Below are the code and all the weights of a small trained network. Each question names an input and a class and asks about switching units off, where a switched-off unit gives its printed mean instead of its output.

import numpy as np


def w(rows, s, z=0):
    codes = np.array(rows[::2]) - 128.0
    scale = np.full(codes.shape[1], s)
    scale[-1] = z or s
    return codes * scale


def norm(h):
    return h / np.sqrt((h * h).mean(-1, keepdims=True) + 1e-5)


def f(y):
    return np.maximum(y, 0)


def log_softmax(a):
    a = a - a.max(-1, keepdims=True)
    return a - np.log(np.exp(a).sum(-1, keepdims=True))


def net(x, mask):
    res = np.array(x, float).reshape(1, 3) / 4 @ E
    u = 0
    for l in range(2):
        y = f(norm(res) @ A[l][:, :-1].T + A[l][:, -1])
        res = res + np.where(mask[u : u + 4], y, B[l][:, -1]) @ B[l][:, :-1]
        u += 4
    return log_softmax(norm(res)[-1] @ U[:, :-1].T + U[:, -1])


A, B = {}, {}
E = w([
[134,86,196,133,211,39,204,110,126],'x0',
[56,72,62,85,124,119,86,178,122],'x1',
[159,106,140,7,81,184,105,157,149],'x2',
],0.0012)
A[0] = w([
[105,164,60,222,113,160,59,151,108,122],'L0N1',
[71,168,76,180,194,40,112,163,135,139],'L0N2',
[233,227,177,95,43,199,124,90,215,38],'L0N3',
[81,100,43,69,14,253,20,184,190,9],'L0N4',
],0.0018,0.0011)
B[0] = w([
[156,168,108,3,108,125,123,142,193,189],'L0N1',
[141,79,178,142,108,107,175,39,97,186],'L0N2',
[74,204,157,129,158,190,63,51,38,203],'L0N3',
[165,44,98,230,143,99,127,204,114,251],'L0N4',
],0.0027,0.0026)
A[1] = w([
[105,114,11,139,66,104,108,134,150,158],'L1N1',
[73,210,25,246,54,104,99,39,90,110],'L1N2',
[104,79,110,31,157,62,128,135,199,254],'L1N3',
[231,252,150,211,98,178,139,78,158,252],'L1N4',
],0.0022,0.00095)
B[1] = w([
[161,134,129,149,110,80,187,149,187,206],'L1N1',
[176,174,170,2,162,160,147,150,156,207],'L1N2',
[155,214,122,135,128,164,132,102,168,221],'L1N3',
[65,37,102,182,126,129,81,130,83,250],'L1N4',
],0.0034,0.0025)
U = w([
[110,147,158,115,123,234,26,93,20,143],'0',
[89,46,178,238,181,56,182,48,86,151],'1',
[157,210,146,29,164,103,198,121,200,139],'2',
[165,72,28,164,52,129,96,254,164,147],'3',
[60,181,125,155,53,87,139,159,73,3],'4',
],0.0072,0.0069)

Each question gives the input, the list of numbers given to net, and the class t.
The units are the neurons (one row each of A and B). Each row of codes is followed by its name. A weight is (code - 128) times the scale printed after its matrix; where a second scale follows, it is the last column's (A, B and U).
mask holds one flag per neuron, layer by layer. A switched-off neuron (its flag False) gives its mean, the last column of its row in B, instead of its output. The means were averaged over made-up inputs and are rounded, as every weight is.
A unit's drop is (log p(t) with every unit on - log p(t) with that unit switched off) / (log p(t) with every unit on - log p(t) with every unit switched off).
The circuit of an input: a set's keep is (log p(t) with only the set's units on - log p(t) with every unit switched off) / (log p(t) with every unit on - log p(t) with every unit switched off). Starting from all 8 units, units are removed one at a time, each time the one whose removal leaves the highest keep (on an exact tie, the one counted first), for as long as the keep stays at least 0.8.
units of the circuit, in order: the units of the circuit, biggest drop first
unit that matters most: the unit with the biggest drop
k most important neurons: the k neurons with the biggest drops, biggest first
k most important neurons of layer l: the k neurons of layer l with the biggest drops, biggest first
drop when u is switched off: that unit's drop, to one decimal
input [-3,-6,-6], class 0: unit that matters most => L1N4
input [-1,-2,-2], class 0: units of the circuit, in order => L1N4, L1N2
input [-7,7,-8], class 2: 3 most important neurons of layer 1 => L1N2, L1N4, L1N1
input [-1,-8,-2], class 0: units of the circuit, in order => L0N3, L1N2, L0N4, L1N4
input [7,3,2], class 2: 3 most important neurons => L1N4, L0N4, L1N3
input [-5,8,-7], class 2: units of the circuit, in order => L1N2, L1N4
input [5,-4,8], class 0: 2 most important neurons => L0N3, L1N1
input [-6,-8,-6], class 0: 2 most important neurons => L1N4, L1N2
input [7,-1,0], class 2: 3 most important neurons => L1N4, L0N4, L0N3
input [3,5,0], class 2: 2 most important neurons of layer 0 => L0N4, L0N3
input [5,7,6], class 2: 3 most important neurons => L1N4, L1N3, L0N4
input [8,2,2], class 2: 2 most important neurons => L1N4, L0N4
input [7,7,4], class 2: 2 most important neurons of layer 1 => L1N3, L1N4
input [-1,-7,-3], class 0: unit that matters most => L1N2
input [2,-1,5], class 0: 2 most important neurons of layer 0 => L0N3, L0N1
input [-4,5,-6], class 2: drop when L1N2 is switched off => 0.2
input [0,-4,7], class 0: drop when L0N3 is switched off => 0.2
input [-2,-8,0], class 0: drop when L0N3 is switched off => 0.3
